[  6   7   0  11  17   3  -4  -7   1   7  11 -27   8   1  13  -2  21  16
 -12  -4  -5  15  -3   0  15  28 -13  14 -12  -5 -14   8  18  -2 -17   2
   6  -3   6  -5  17  15   0  -9  -1 -12  -7 -22]	E/(26)
[  4 -16   7  -8  -6 -10  -4   4 -10   6  -5 -24  14   8   2   3  11  23
  -4  -7   7   2   7  -2   4  13 -32  -7  -4 -14 -10   3   2  -7 -22  -5
  10   2   1   3  -1  42  -5  -6   2  -2   3   8]	B/(26)
[  4   6   8  -4   2   1 -11   6 -18   7 -25  20  -1   1   0   4  21   9
 -12  10 -27  13  -3  13  10   3 -40  -5  -3 -18 -10  17  -8  -5  -8 -13
   1  24 -19  -9   9  -2   3   1   9 -16   0  10]	B/(23)
[ -9  17   0  -7  -5 -23  -3  14 -32  14 -30  -2   9   1   2  -3   7  13
 -10  18 -19   5  28   6   6 -14 -47 -17   2 -16  -4   4  -2  -6 -14  -3
  11  20 -12  -9  10   4  -2  -2  -3   0   8   7]	B/(23)
[ 12  20  -1  -2  -6 -21  26   8  -9   8 -29 -17  28  10  10 -12  49  10
   0  17 -11 -13  16  10   3 -10 -16 -31  -9  -8   5   0  -7 -13  -5 -20
  10   9   2  -1  18  -3  11  -5   7   7   1   5]	E/(23)
[  8  -3   9 -12  -4 -10  -1   5   4   6  -2 -20   8 -12   1  -1  -1  14
  -4  -8   0  20  12  -7   6  13 -27   1  -5 -10  -4   8   4   5  -9  -5
  15  -2   2   5  -7  -2  -5 -28   3   1   2  -6]	B/(26)
[ 13   0   7  -2   9 -25   5  -9   2  20  -6 -16  15   0  10 -13   7  20
 -14 -14  -7  20   5   6   4  16 -30 -21  -8  -3  -2   3  20 -10 -10   0
   3  17  17 -16  19 -16  -8 -12   2 -16   1 -13]	J/(26)
[  5  21   0  -9  34  -4  10   7  -8   9 -15  -8  14  17  -5  -5  38 -16
  -1   2 -31  -5   1  -1  15 -12 -26  -5 -16 -12  -3   4  -6 -10   0 -13
   0   9 -17 -14  11   4  12   2   1  -8  -8  19]	E/(23)
[ -1   4   7  -8  -8   3  -6   8  -4   5  -8   6   8   1  -6  -3   7   4
  -4  -2  -8  -3  10   2   9 -36 -30 -10  -6 -12   1   7  -6   2  -2  13
   3  17 -19  -5  23  -3  -2   6   2  -1   2  16]	J/(23)
[  9   1  15   5  16   1  -9  -7  -5   5  -1 -15  11  -6   6   3  11  29
  -4  -5  -6  12   1  -6  30  12 -30   5   0 -13 -11  14 -13  -3 -24  -4
   6  20  -2  -4  -4  21  -1 -10   1  -6  -1   1]	B/(26)
[  0  -7  26   3   7   9  -7   2  -1   2 -12 -11  11 -12   0   6   2  16
   1  -5  -7   2   0  -1   5  21 -26   6  -5  -9  -9   9  -8   2 -11 -13
 -12  14  -8   3   2  18  -1   0   6   2  -1   1]	B/(26)
[  9   7  -8  -3  -2   5  -4   4   8   3  -8 -16  13 -42  12  13  30  13
  -2   6  -4  11  -2  -3  -3  -1 -18 -13  -7 -12 -11   2  17  -9  -4 -17
   4  13 -14   0  -5  12   0   2   7  -2  -2  -3]	B/(26)
[ -3  -5  -2  -5 -10   4 -10  -3 -20   5   8 -13   6   0   7  -6  -5   3
  -6  -2   0   7   9  -4  -4 -13  -4  -1   3  -7   5  -1  12   3  -5   3
  12  -9   4   6 -14 -30  -2   6  -6  -5  -1 -12]	E/(26)
[ 13  12   2  -3   6 -18   6  13 -18  12 -34 -12  16   5   5  -4  39   4
  -2  -5 -19  27   5   4   7   1 -35  -7 -16 -20   5  -4 -14  -6   8  -4
   4  17 -29 -16  11  -2  -3  -5  -3  -9   4   7]	E/(23)
[  6  -3  -4   1 -21 -16   5  -6   6   9   0 -23   6   8  22 -11  -7  19
 -10   2   2  18  13   0   1  27 -12  -2   1   2  -4  -1  17  -5 -12  -9
  -1   3  21   0 -27   8  -5 -14   3 -14   9  -9]	B/(26)
[ 11  12  10  -3   3 -23 -13   8 -16  10 -31   2   7   0   3  -7  10  11
 -11  15 -21  20  12   2  -1  -1 -40 -17 -14  -7 -16  14   2 -11 -11 -16
   7  48   4 -14  19   0   1  -6  -9  -3   5   4]	E/(23)
[  1  11  -6  -9   4 -23  27  11 -12  10 -25  -6  40   9  10  -3  32   4
 -13   2 -10   8  19   8   6 -31 -25 -22  -1   2   0 -12   5 -11 -10 -13
  23  -4  -2  -4   9   1   5  -3   6  -1  14  12]	B/(23)
[  3   2  -4  -9  -8  21  -4  14  -7   2  -6 -11   7  -3   1   4   3   1
 -18   6 -12  -6   8  -8  10 -10 -26 -11  17 -23  -6  -2  -4   6  -9 -10
 -15  12 -22  -3  19  16  12   8   6 -11 -21  16]	E/(23)
